The rows lie along a hidden order. The number after each row says roughly how far along it the row is, from 0 to 30. A new part has a new order.
In the rows, zero is written as 128.
[149 167 150  87 116 119  84  97 124 163 174 102 148 124  92 126 149  98
 140 105 139 132 123  88 132 164 102 255  90 130 144  98 108 113]	30
[112  98  90 140 161 144 121 126 109 159 126 111 128 115 139 119 111 150
 176  88 123 121 137  84 129 121  69 176  91 129 126  97  89  92]	25
[131 141 115 102 135 136 104 127 117 101 121 158 142 141 108 139  93 140
  78  77 106 127 131 149 143 149  83 157 103 117 133  93  91  98]	20
[137 120 136 141 110 122 119  98 124  98  22 164 174 157 146 158  64 116
 107 143  75 140 139 136 136 163 170 160 141 128 129 121 136 104]	5
[115  97 134 181 137 127 156 135 140  99  68 139 124 126 153 117 132 128
 149 183 146 137 130 160 116 112 186  56 184 130 121 143 142 135]	5
[153 158 148 112 118 124  85 106 131 170 122 117 156 111 128 122 127 100
 185 150 147 144 127  76 118 145 162 255 134 136 138 142  85 113]	25
[ 68  84  93 134 119 131 147 128  99 156 138  85 126 125 138 164 100 166
  92 107  24 102 134 109 140 123  85   1  72 120 117 114 174 135]	0
[123 154 129  92 106 116 116 132 115  85 131 153 135 150  95 156 104 132
  20  78  65 119 124 172 152 149  88 100  70 116 132  95 149 151]	10
[ 86  85  90 129 123 128 161 130 106 168 144  70 117 126 136 153 114 167
 108 101  52 104 140  96 140 115  79  21  82 127 120 110 162 139]	5
[133 117 114 134 158 142 118 111 126 190 140 101 123  96 141  99 150 127
 220 133 183 130 132  78 111 111 105 206 121 162 130 122  67 108]	30
[127 131 126 114 129 132 105 108 117 142  91 170 144 132 120 134 115 125
 123 106 114 133 133 112 134 148 108 189 108 124 132 109  98 109]	20
[136 128 157 167 118 116 162 119 158  89 101 158 115 143 162 127 123 111
 126 194 161 142 123 175 118 108 234  23 215 131 120 181 170 153]	0
[144 156 123 106 134 139 113 135 135 183 200  82 100  91 131 102 184 118
 212 124 207 123 120  77 109 106 129 179 135 136 129 159  97 149]	30
[142 126 137 136 162 123 114 117 119  64  92 188 148 153  93 101 137 131
  78  99 135 136 130 197 137 167  61 190 115 120 138  72  84  88]	25
[133 124 122 113 113 123 144 136 116 108 127 147 132 155 105 156 107 153
  46  91  59 117 127 182 150 150 106  46  86 124 125 107 129 149]	5
[120 109 121 152 167 136 135 140 131 123 112 157 120 117 133  92 146 138
 163 134 183 134 131 147 119 117 106 154 142 150 130 109  94  98]	25
[119 131 150 130 100 116 113  93 130 145 104 118 156 141 133 144 122 109
 128 164 100 137 131 117 124 147 171 188 123 139 134 140 125 120]	10
[135 166 148 105 106 114 110 133 132 129 180 122 125 120 105 123 179 106
 114 125 139 131 118 126 127 136 136 175 120 125 134 127 127 142]	20

Part 2:
[130 106 110 137 109 114 147 134 121 148 113 120 118 132 129  20 131  90]	22
[131 255 114 124 116 131  96 142 122 149 169 129  97 144 115 221 136 119]	3
[136 137 131 133 137 127 119 126 132 147 135 121 144 126 122 136 144 124]	7
[118 137 128 124  89 131 128 117 134 130 159 108  94 131 131 106 118  94]	23
[139 176 107 127 131 116 114 157 118 162 130 137 129 143 110 131 139 119]	3
[136 252 100 142 152 121 110 151 114 142 126 145  96 142 135 178 155 116]	13
[125 197 106 130 131 116 143 131 119 125 126 133  90 133 144  76 127  91]	30
[134 128 137 143 142 127 124 104 138 134 137 114 129 124 138 145 163 117]	17
[124 255 131 121 146 133 101 135 127 116 150 135  85 132 133 231 129 128]	19
[137  97 129 127 122 118 135 124 134 142 131 119 153 128 118  68 141 113]	14
[122 204 107 121 114 123 124 156 116 137 135 138  87 138 124 121 106 103]	19
[142 177  98 152 170 112 120 157 112 166  97 140 141 137 128 121 160 119]	4
[129 212 138 129 170 126 113 120 132 124 130 125 102 128 142 186 152 123]	21
[143 151 108 138 136 118 120 159 118 169 118 135 144 140 112 107 150 120]	1
[134 248  92 139 149 119 125 160 106 149 119 151  89 145 137 145 143 112]	14
[137 106 105 145 115 116 138 125 125 151 126 117 133 135 129  46 154  90]	16
[126 126 123 136 104 129 125 108 136 134 154 106 114 128 134 105 145  96]	21
[136 124 122 145 119 129 124 124 131 157 139 113 137 132 128 125 158 111]	4
[119 140 120 120  76 132 123 125 130 130 165 114 100 132 121 104 111  96]	19
[133 167 144 135 194 123 118 131 130 134 108 123 133 121 139 181 146 146]	14
[124  58 128 131  96 123 134 106 141 130 145  98 149 122 125  69 129 101]	20
[123 210  98 122  97 126 122 155 115 146 148 136  80 144 121 130 109  96]	16
[136  97 119 133 123 117 138 124 130 143 119 118 144 129 124  39 147 102]	19
[122 229 104 127 135 122 128 150 113 116 129 146  85 136 140 131 114 110]	28
[131 232 112 124 117 128 100 146 120 151 162 133 110 145 114 203 135 118]	3
[129 192 107 133 128 120 118 150 117 142 130 135 100 137 127 129 130 108]	15
[113 197 132 108  62 140 119 116 136 122 193 115  68 132 125 152  98  90]	26
[133  93 132 134 113 125 129 106 139 141 144 107 150 125 126 100 151 109]	14
[130 172 123  96 110 124 105 155 124 150 152 133 129 142  92 168 105 139]	0
[131 243 113 122 137 125 103 148 116 142 145 141 106 142 120 194 134 128]	7
[123 193 109 118  82 129 121 150 119 140 160 133  82 140 119 130 105  90]	17
[135 159 138 139 182 115 133 118 131 126 102 130 117 123 145 101 164 125]	28
[135 217 117 143 165 120 106 139 120 139 125 134 113 134 137 173 158 121]	13
[133 191 133 137 152 124 113 117 132 135 141 120 116 128 137 170 157 118]	17
[141 113 126 154 150 122 136 111 131 151 119 117 146 125 137 100 173 112]	13

[125 160 134 127 155 101 140 130 116  78 156 139 107 136 120 173 146 102]	16
[126 210 160 120 118 106 138 143 106 138 124 136 130 141 128 135 109  55]	30
[139 255 125 117 131  97 127 122 109  87 124 154 102 110 130 134 157  65]	5
[106 134 128  95 143 108 133 130 117 128 142 133 120 140 115 105 149 136]	22
[119 198 135  93 145 104 131 124 123 110 122 136 117 125 121  74 141 128]	19
[118 156 145 134 202 102 140 134 152 119 151 143 106 138 118 214 122 106]	11
[125 201 124 126 130 113 130 128 113 111 138 142 115 130 122 151 151  98]	13
[110 191 132  86 141 105 134 125 114 124 132 141 118 133 110  92 156 118]	20
[102 253 121 115 116 129 137 127 108 122 124 134 110 139  95 131 162 167]	30
[131 202 148 108 168  90 138 131 132  84 126 138 101 120 133 149 116  93]	21
[128  96 138 107 148 100 125 125 123 119 142 137 132 132 134  70 142  97]	11
[121 153 138  86 150  95 128 123 120 112 133 139 125 128 128  55 147 106]	14
[121 158 128 104 145 114 129 128 126 120 127 131 120 126 127 109 132 130]	19
[120 166 119  97 136 118 129 125 127 114 119 130 122 115 128  68 148 135]	16
[122 168 136  81 142  98 127 122 122 115 125 137 125 124 128  42 145 115]	15
[123 147 129  97 115 112 131 122 105 107 119 134 124 128 123  86 159 122]	22
[117 180 140 112 117 115 135 139 105 137 132 136 132 142 122 123 139  82]	25
[111 185 130  86 159 118 129 126 140 148 116 134 129 121 122  65 133 132]	13
[156 255 132 158 142  90 133 126 108  53 143 165  84 115 130 251 154  28]	0
[144  44 152  87 177  77 122 121 136 104 145 140 134 122 155  46 122  59]	2
[119 191 125  91 135 109 131 124 117 110 123 135 123 120 123  58 150 124]	17
[119 175 139  91 146 109 132 124 129 132 122 140 114 129 113 125 132 122]	22
[ 97 139 122 125 177 136 131 137 154 190 147 138 138 144 110 144 137 128]	6
[100 225 134  64 175  94 134 125 133 133 124 144 120 123 115  51 155 120]	12
[115 203 132  92 156  90 137 128 118  92 136 141 107 128 120 108 156 109]	18
[121 169 134 106 137 114 130 125 121 117 128 134 121 130 119 100 142 129]	20
[148   1 145 102 154  99 116 122 138 129 146 134 153 127 163  42 119  60]	0
[121 194 137 108 118 114 132 135 114 136 119 132 132 130 127  85 131  97]	24
[129 170 139  90 127  97 133 119 109  82 113 135 114 120 128  89 151 117]	23
[ 98 147  90  76 130 124 124 119 117 113 132 135 125 117 113  18 206 173]	9
[124  53 136 111 141 101 126 128 114 126 163 141 140 148 131  95 158  76]	8
[124 190 131  59  90  87 132 114  81  69 105 136 117 119 124  20 182 117]	28
[120 181 129 129 126 129 133 129 121 121 130 131 118 136 113 145 137 146]	24
[120 162 133 117 136 117 132 127 121 114 134 134 118 135 117 134 139 129]	20
[139 141 136  99 103 109 130 118 105  82 104 129 117 118 134  93 144 122]	26
[120  86 121 141 112 146 129 131 120 155 142 131 135 146 114 169 142 129]	21
[116 138 140  81 126 140 123 121 142 206  91 137 130 131 107  95 111 146]	30
[133 134 129  90  69 108 130 117  80  75 109 130 123 126 128  75 172 120]	30
[106 194 114  66 113 121 121 127 114 153 106 129 139 119 122   1 158 147]	19
[125 207 131  86 151 104 127 123 130 112 110 132 115 112 132  63 125 127]	18
[128 126 127 136 141 121 133 133 128 111 139 131 117 130 126 168 134 117]	18
[118 127 122 104 130 128 126 128 126 141 122 126 130 126 126  78 131 145]	20
[126 156 137 111 148 109 130 125 125 112 135 135 121 132 125 110 134 117]	17
